Each new row is followed by what is left of it after taking away its nearest point in the smallest flat space through zero that holds the rows named last above it.
gite, 4 rows:
[4.48 -2.61 0.54 0.22 -0.45 -3.52 -1.57 2.42 0.31 2.48]
[-2.56 1.66 -2.02 1.96 -3.76 -3.33 -3.40 -1.29 -3.01 0.48]
[3.69 2.93 -0.55 0.81 -1.60 -0.55 0.38 -4.39 -1.82 -1.36]
[-0.83 0.22 -1.49 0.13 -5.90 0.06 1.98 1.46 0.13 -2.31]
New rows:
[0.04 1.05 -0.55 -0.06 -1.24 -2.38 -0.20 -0.77 -1.06 3.18] : [-0.40 0.84 -0.09 -0.84 -0.39 -0.42 1.52 -0.34 0.07 2.32]
[-1.15 0.76 0.23 0.95 -1.17 -3.71 3.08 -1.60 -1.55 0.49] : [-1.20 -0.13 0.93 0.36 0.58 -2.86 3.56 -0.71 -0.58 0.86]
[-2.38 0.63 -0.32 -0.70 -1.63 -1.60 -2.21 1.31 -3.15 1.12] : [0.13 0.56 0.65 -1.64 -0.12 0.31 0.07 0.81 -1.88 0.27]

Dure:
[-1.12 -1.18 -0.63 0.01 1.08 -0.11 -1.16 0.38 2.97 -1.01]
[1.39 1.19 1.21 0.41 -1.83 2.02 1.41 -1.48 -2.87 0.71]
New rows:
[0.46 1.61 -0.19 -1.81 0.64 -1.52 -0.31 0.95 -2.89 2.65] : [-0.22 0.54 -0.02 -1.26 0.66 0.85 -1.06 -0.12 -0.02 1.33]
[0.95 -1.33 0.75 1.89 -0.64 1.88 2.55 -1.48 -0.99 -0.23] : [0.28 -1.72 -0.13 1.40 0.58 -0.39 1.89 -0.07 -0.16 -0.20]

doto:
[0.81 2.33 2.55 -1.04 -3.19 0.55 2.20 1.85 0.76 1.69]
[-1.67 3.28 3.46 0.62 0.79 1.08 0.39 1.39 0.15 1.30]
[-1.47 4.22 2.54 1.03 1.09 2.83 2.20 3.51 -0.08 1.59]
[0.87 0.85 0.19 -0.25 -2.17 1.03 -3.78 2.49 3.60 3.70]
[-0.06 2.02 1.28 -0.50 -1.52 0.91 -0.38 1.83 1.78 2.13]
New rows:
[-0.34 -0.70 4.08 -0.54 -0.49 0.98 -1.69 -1.13 -1.34 -0.21] : [-0.40 -0.76 0.58 -1.33 -0.32 2.03 -0.55 -0.26 -0.52 -0.49]
[1.86 1.24 0.97 2.96 -1.32 -3.70 -0.97 0.24 -0.37 -3.00] : [0.83 2.48 -0.87 2.32 -0.75 -2.58 -0.60 1.19 0.91 -2.58]
[-3.67 -0.36 3.27 -1.00 -1.47 -1.82 -2.41 -2.49 -1.45 -1.12] : [-2.09 -0.74 -0.07 -0.35 -1.60 0.73 -0.82 0.82 -1.34 -0.58]

batan (5 x 10):
[-1.47 -2.00 1.14 3.37 -1.67 0.46 -2.21 0.78 2.61 -1.56]
[1.12 -4.35 -0.23 1.64 -1.66 -2.39 -4.34 -2.88 -0.90 -0.91]
[-0.62 -2.25 3.68 0.31 -1.38 0.97 -1.13 0.92 1.95 -0.24]
[-0.57 -4.15 2.41 3.85 -1.83 2.20 1.84 -0.21 -0.25 -3.02]
[-0.23 -1.69 -0.88 4.82 -4.99 1.51 -0.25 1.57 0.56 -0.81]
New rows:
[1.69 -2.41 -0.80 -0.31 2.53 -0.07 -2.23 2.57 0.72 1.05] : [1.80 -2.16 -1.23 0.28 2.17 0.77 -0.50 2.86 -0.05 0.76]
[-2.28 1.95 3.89 0.98 1.83 -1.45 -0.14 0.51 -0.26 0.99] : [-1.23 1.45 2.13 1.95 0.11 -1.76 -0.04 -0.06 -1.93 1.21]

foneg (5 x 10):
[2.58 0.91 1.38 -1.36 -1.70 -1.13 -1.94 -1.37 -0.86 -3.01]
[0.98 2.11 0.41 -0.05 -2.50 -2.26 0.17 -0.73 -1.63 -0.39]
[1.55 1.13 0.60 -2.16 -2.54 0.75 -0.85 -2.06 -0.68 -0.91]
[0.86 1.94 0.66 -1.32 -4.29 -1.46 -2.03 -2.23 -0.61 -2.22]
[-4.32 2.01 -1.63 1.95 -4.59 -0.83 -0.37 -1.39 0.36 1.07]
New rows:
[0.18 -1.22 1.50 -1.53 -2.36 0.21 3.36 1.24 -0.12 1.84] : [-0.19 -1.66 1.82 0.43 -1.70 0.51 1.59 0.97 -0.01 -0.72]
[-0.55 -2.36 0.60 -4.22 -1.46 0.38 0.53 2.18 -1.89 -0.06] : [-1.60 -1.83 0.41 -1.18 -1.15 0.53 0.27 2.03 -2.80 -1.06]

Zopu:
[-1.34 2.54 -3.60 2.58 0.67 1.22 2.11 -2.44 -2.00 1.17]
[-4.23 2.21 2.82 -0.93 2.05 -0.40 -2.68 -2.45 -2.06 -1.05]
[-3.12 2.39 1.33 -0.66 1.10 1.71 -2.07 -1.23 0.66 -2.34]
New rows:
[0.43 -2.40 2.22 -0.70 -0.23 -1.64 -1.53 2.41 -1.54 0.28] : [-0.46 -0.36 -0.21 0.70 -0.10 0.52 -0.55 1.42 -1.07 -0.30]
[-1.49 2.82 -2.19 1.33 1.86 -1.97 -2.30 1.41 -2.84 2.03] : [-0.08 1.80 -1.81 0.52 0.92 -1.18 -2.62 3.22 -0.34 0.87]
[-0.28 0.37 0.38 -0.88 -3.07 -0.52 -1.74 2.57 2.54 1.44] : [-1.39 1.43 -0.39 -0.02 -2.40 -0.71 -1.27 1.11 0.81 2.22]

lek (2 x 10):
[-1.51 -1.61 0.46 0.60 -0.36 1.24 -2.37 0.32 -2.36 3.88]
[-1.22 1.49 -2.82 -1.12 -1.80 0.73 -0.50 -0.04 -0.58 5.56]
New rows:
[-1.81 -3.29 2.85 -2.82 -0.48 -0.21 -0.70 2.50 -1.52 0.25] : [-1.23 -1.42 1.24 -3.77 -1.02 -0.81 0.84 2.24 -0.02 -0.15]
[1.61 -0.72 2.22 1.28 1.27 -1.91 -1.38 -1.53 1.05 -2.50] : [0.97 0.34 0.42 0.53 0.18 -1.56 -1.50 -1.58 0.88 0.65]
[-2.24 0.68 -1.78 -2.67 1.43 1.47 0.72 2.34 2.35 -0.02] : [-2.42 -0.56 -0.53 -2.00 1.95 1.72 -0.09 2.49 1.57 -0.47]

dureg:
[-2.08 0.27 -0.02 1.76 2.57 2.80 2.03 -1.24 0.71 4.78]
[-0.03 -5.14 1.83 0.39 3.62 -0.35 -0.48 -1.82 -3.02 2.18]
[-3.87 -0.63 -0.45 -1.87 0.65 -1.84 2.49 -0.49 -0.21 -1.07]
[-0.47 0.99 0.30 -0.20 1.16 2.62 0.44 4.77 -1.05 3.87]
New rows:
[-1.96 0.36 1.57 -4.24 0.41 0.97 0.15 2.38 -0.45 -1.32] : [-0.24 0.31 1.66 -2.13 0.52 1.89 -0.71 -0.68 0.64 -0.69]
[1.68 -1.50 -0.48 0.45 2.17 -0.35 -0.92 0.82 -2.71 -0.30] : [0.45 0.61 -1.46 0.62 1.26 -0.10 0.31 0.10 -0.90 -0.66]

regil:
[-0.84 -1.30 -4.40 2.97 -0.95 0.25 0.43 -0.97 -1.79 -0.54]
[-1.19 -2.36 -2.34 2.12 1.14 0.60 -0.60 1.76 -3.31 -1.24]
[-0.60 -1.74 -4.95 3.52 -1.45 1.60 -0.19 0.72 -3.13 -1.86]
[-0.92 -1.36 -4.09 2.41 0.89 1.41 1.20 -0.61 0.09 2.14]
New rows:
[2.66 2.23 2.41 2.60 -1.50 -0.73 0.97 -1.69 0.25 -1.84] : [1.76 0.71 1.72 3.17 1.02 0.16 1.18 -0.39 -0.24 -0.36]
[3.22 1.15 -0.85 2.77 -0.34 -2.57 -3.57 -1.18 -0.40 1.51] : [3.35 0.92 -0.15 2.31 0.63 -1.42 -3.73 0.29 -0.23 2.00]
[-2.13 1.97 -0.42 -0.43 1.43 -2.31 -1.53 -0.47 -1.37 0.71] : [-1.25 2.58 -0.94 -0.38 0.35 -0.22 -1.48 0.46 -0.66 0.73]

sitog (5 x 10):
[-0.82 0.05 1.52 -2.01 1.18 -0.51 -0.23 2.82 -0.19 2.97]
[-3.02 2.16 -0.70 0.82 -0.66 -0.71 0.80 1.44 -0.99 -1.77]
[2.21 1.75 3.57 0.13 -0.73 0.06 -0.54 1.70 -0.52 1.54]
[1.85 2.33 4.72 -1.20 0.59 0.36 -2.39 2.49 -0.29 2.51]
[-0.09 -1.88 4.45 0.37 0.28 -0.41 -1.15 0.17 0.77 3.91]
New rows:
[0.81 -2.98 -0.50 -1.06 2.03 0.92 -1.29 2.28 2.27 0.79] : [0.34 -1.22 -0.01 1.11 0.25 0.62 -0.45 2.20 1.52 -1.15]
[-1.00 -0.69 3.64 -3.32 -0.72 -0.50 0.71 0.37 -0.40 -1.25] : [-0.46 -1.11 2.20 -3.09 -0.91 -0.26 1.11 -0.67 -0.28 -2.31]
[-0.94 2.82 -0.56 1.59 0.19 -2.81 -0.15 1.83 0.83 -2.06] : [0.73 0.31 -0.40 0.89 0.86 -2.49 -0.39 0.62 1.75 -0.27]

mena (2 x 10):
[0.88 -2.14 -4.07 -2.75 4.05 2.55 1.19 -1.89 -0.74 2.75]
[0.43 0.89 2.29 1.90 -2.81 -1.26 -0.72 1.17 0.51 -1.73]
New rows:
[-2.12 -0.25 1.49 -0.59 1.00 -0.28 -1.86 -0.56 -2.88 -0.86] : [-0.10 -1.16 0.99 -0.20 0.40 0.39 -1.82 -0.57 -2.78 -0.90]
[1.72 -2.46 1.93 0.72 -1.80 0.67 2.26 0.30 -0.99 -0.40] : [-0.51 -1.76 1.81 -0.22 -0.38 0.32 2.42 -0.02 -1.24 0.13]

gezeg:
[0.28 -1.47 -1.57 -1.93 -4.51 1.76 -1.46 3.20 -0.70 1.55]
[0.29 0.12 -0.98 -0.94 -4.38 -0.23 -0.26 2.01 -0.18 -0.86]
New rows:
[-1.12 -1.46 0.24 2.13 0.89 -0.71 4.11 -1.20 -3.01 -2.44] : [-1.06 -2.54 -0.39 1.23 -0.18 0.62 3.22 0.07 -3.41 -0.96]
[-2.38 -1.05 -0.21 -2.20 -3.23 0.19 -2.26 1.00 -2.41 -2.26] : [-2.60 -0.87 0.65 -1.30 0.18 0.03 -1.86 -0.76 -2.18 -2.00]

nizoz:
[0.04 1.40 -2.24 1.29 0.57 -1.08 0.31 -2.29 -0.65 -0.12]
[-0.47 -3.29 -1.40 3.16 -0.53 0.66 1.81 -4.39 0.22 2.83]
[1.39 -0.83 -0.08 -0.93 1.52 0.99 1.09 -3.10 -3.39 -0.43]
[-0.58 -0.89 -1.72 0.22 0.70 1.04 1.22 -2.95 -0.58 -0.37]
New rows:
[2.33 -3.73 -2.53 -0.16 -0.98 1.64 1.20 -1.22 -1.67 -1.83] : [2.36 -1.80 -2.25 0.46 -1.71 -0.13 -0.08 1.23 -0.41 -1.64]
[-0.78 1.10 -2.38 0.13 -4.09 -1.94 4.07 -0.19 -1.06 -0.32] : [-0.27 0.30 -0.74 -1.02 -4.09 -1.24 3.93 0.90 -1.59 -0.39]

mufeg:
[-2.78 -1.52 -1.79 -0.07 2.75 -0.65 0.82 -2.75 2.08 -3.01]
[-2.22 -0.13 -2.51 2.23 -0.80 -0.14 -0.31 -0.93 3.00 -0.74]
[-0.99 -0.76 -3.10 0.84 4.15 -1.41 -2.17 -1.89 0.90 -2.04]
[-2.67 -1.53 -2.13 -0.48 5.45 -1.58 -0.67 -0.87 -1.08 -1.07]
[-2.19 0.00 -3.53 -0.04 3.49 -2.66 -0.40 -1.16 1.40 -1.25]
New rows:
[2.33 0.98 2.69 -0.22 -1.22 -1.98 0.66 -0.15 -1.01 -0.95] : [-0.21 -0.01 1.17 1.44 -0.30 -1.73 0.07 -0.10 -0.61 -0.74]
[-0.06 -0.61 0.53 -1.30 0.45 -1.23 -3.11 -2.30 -0.11 0.31] : [-1.08 -0.50 0.90 -1.26 -0.96 -1.01 -1.89 -1.59 0.14 1.13]

rigu:
[-0.71 1.58 -0.89 -1.92 4.30 1.40 -4.07 -0.44 0.09 2.28]
[-1.04 -0.22 4.68 1.46 -2.62 -0.60 3.23 -2.94 -0.71 0.23]
[0.01 0.92 -1.26 1.14 -1.90 0.80 -0.92 -2.56 0.58 -2.72]
[1.36 -1.29 1.38 2.67 -1.85 3.52 -1.20 1.84 -0.41 0.47]
New rows:
[2.71 1.35 0.59 0.76 2.80 -0.37 -0.50 3.35 -2.15 -2.91] : [1.91 2.02 1.95 0.91 2.34 -0.62 -0.03 1.03 -2.24 -3.08]
[1.56 -0.29 -1.60 -3.15 0.12 0.56 1.26 -2.32 -0.09 -2.75] : [1.85 -1.06 0.25 -2.56 0.41 1.85 1.07 -0.93 -0.64 -0.90]
[-0.78 -3.90 -0.23 -0.23 0.56 -0.76 -1.08 -3.56 -1.72 1.03] : [-0.11 -4.51 -1.14 0.04 0.16 -0.64 -0.99 -2.07 -1.63 0.66]

kopa, 5 rows:
[-0.82 1.80 -1.14 1.45 -1.44 2.26 -1.85 0.58 3.27 0.03]
[-1.05 3.04 -2.41 2.51 -0.90 2.06 -1.47 2.52 2.03 1.99]
[-2.34 3.15 -0.96 2.80 1.90 2.19 1.27 -0.30 4.19 3.55]
[-1.57 3.79 -1.04 1.97 0.04 1.22 0.87 1.99 0.99 2.04]
[-1.37 2.22 -3.09 0.73 1.05 2.32 0.27 1.68 2.59 0.34]
New rows:
[3.11 0.07 -0.54 2.28 2.83 -0.65 -1.56 2.90 -0.18 0.83] : [2.54 0.74 1.44 1.28 2.18 -0.39 -0.52 1.35 0.87 -1.26]
[-2.36 1.26 0.05 2.22 -1.40 1.85 2.05 -0.44 0.37 -2.21] : [-1.17 -1.23 -0.60 2.27 -0.66 0.81 1.02 -0.54 -1.00 -1.01]
[2.73 -0.33 -3.05 0.19 0.17 -0.60 -1.69 -0.41 -1.12 -1.25] : [1.67 1.39 -1.05 0.79 0.28 -0.59 -0.06 -1.53 -0.29 -0.59]

Zadu, 4 rows:
[0.64 0.57 1.89 -1.34 -1.15 3.54 1.38 0.73 -0.79 -1.09]
[-0.74 0.58 2.82 -2.10 -0.72 3.48 0.61 2.12 -1.75 -0.30]
[0.77 0.05 2.49 0.92 -1.98 3.06 1.22 0.74 -2.06 -1.56]
[-1.06 -1.74 4.89 -2.42 -0.54 3.31 3.08 2.18 -0.62 -2.16]
New rows:
[-1.92 -1.68 1.44 1.67 1.56 -0.49 -1.99 2.86 -0.22 0.89] : [0.33 -0.61 -0.05 1.12 0.92 1.22 -0.90 1.10 1.29 0.07]
[-1.99 4.02 -1.77 -2.33 2.56 0.08 2.57 -1.24 -0.19 1.27] : [-1.89 2.62 -0.29 0.58 1.48 -0.54 3.16 -1.20 -1.55 0.03]

doka, 4 rows:
[-1.17 -1.37 -0.40 0.87 0.82 0.55 1.76 -3.06 1.31 -1.71]
[-1.17 -1.46 0.13 2.07 1.87 -1.40 -2.78 -0.14 -0.88 -4.43]
[2.06 -0.25 -2.21 -2.36 -1.71 -0.98 -0.63 -1.18 1.48 -0.82]
[0.28 -2.16 2.55 -0.55 -1.01 0.73 1.51 -1.09 0.52 -1.80]
New rows:
[0.32 -0.18 -1.06 3.60 0.28 -1.24 -1.97 -1.87 -3.15 2.77] : [1.50 -1.46 0.14 2.07 -1.35 -0.94 -1.00 -2.57 -2.39 1.97]
[-0.39 -2.26 -0.51 -0.91 -0.62 0.33 -1.66 0.35 1.80 -3.27] : [-1.09 -0.67 -0.51 -0.39 -0.16 1.24 -0.49 1.23 1.35 -0.15]
[-0.69 -2.38 0.31 0.07 -2.15 3.23 1.54 -0.72 2.71 -1.71] : [-0.83 -0.55 -0.98 0.73 -1.27 2.35 -0.70 1.46 1.45 -0.46]

tipu, 3 rows:
[4.35 -1.82 -4.14 1.51 1.98 -0.64 1.00 1.54 -2.61 -0.73]
[2.07 -1.36 -1.47 0.70 -2.03 -1.87 1.25 0.79 -1.06 1.19]
[1.30 -2.15 -2.14 -2.56 -0.95 -2.45 4.98 -2.33 -1.55 2.42]
New rows:
[-2.85 -0.92 1.50 -0.26 -1.65 -3.01 -0.67 -1.78 0.67 1.98] : [-1.21 -1.10 -0.23 0.74 1.04 -2.03 -1.39 -0.84 -0.32 0.44]
[1.51 3.29 2.81 -0.89 1.52 -0.32 -3.39 -0.48 -0.52 -0.53] : [2.54 2.22 1.72 -1.44 0.59 -1.64 -1.51 -0.93 -1.31 0.57]

puro:
[-3.41 -4.91 -0.43 -3.90 0.33 -1.38 2.43 -0.03 -1.20 -0.11]
[-2.92 -1.29 -0.12 3.74 0.41 -0.47 -0.28 3.91 -1.12 -0.26]
[-1.84 -3.03 0.56 1.27 -0.13 -0.12 0.27 1.32 -0.91 -0.18]
[-0.89 -3.05 1.56 0.21 -0.54 -0.84 -0.94 0.67 -0.84 -0.61]
New rows:
[0.32 -1.51 -0.03 -0.67 -2.70 4.15 0.13 2.11 -1.62 1.56] : [0.49 0.25 -0.18 -1.99 -2.46 2.84 -0.75 2.55 -1.49 1.19]
[1.98 1.54 1.15 1.19 -0.31 -2.26 -3.24 1.57 -2.72 -1.64] : [1.11 0.05 -0.67 0.19 0.14 -0.30 0.39 -0.13 -2.51 -0.50]
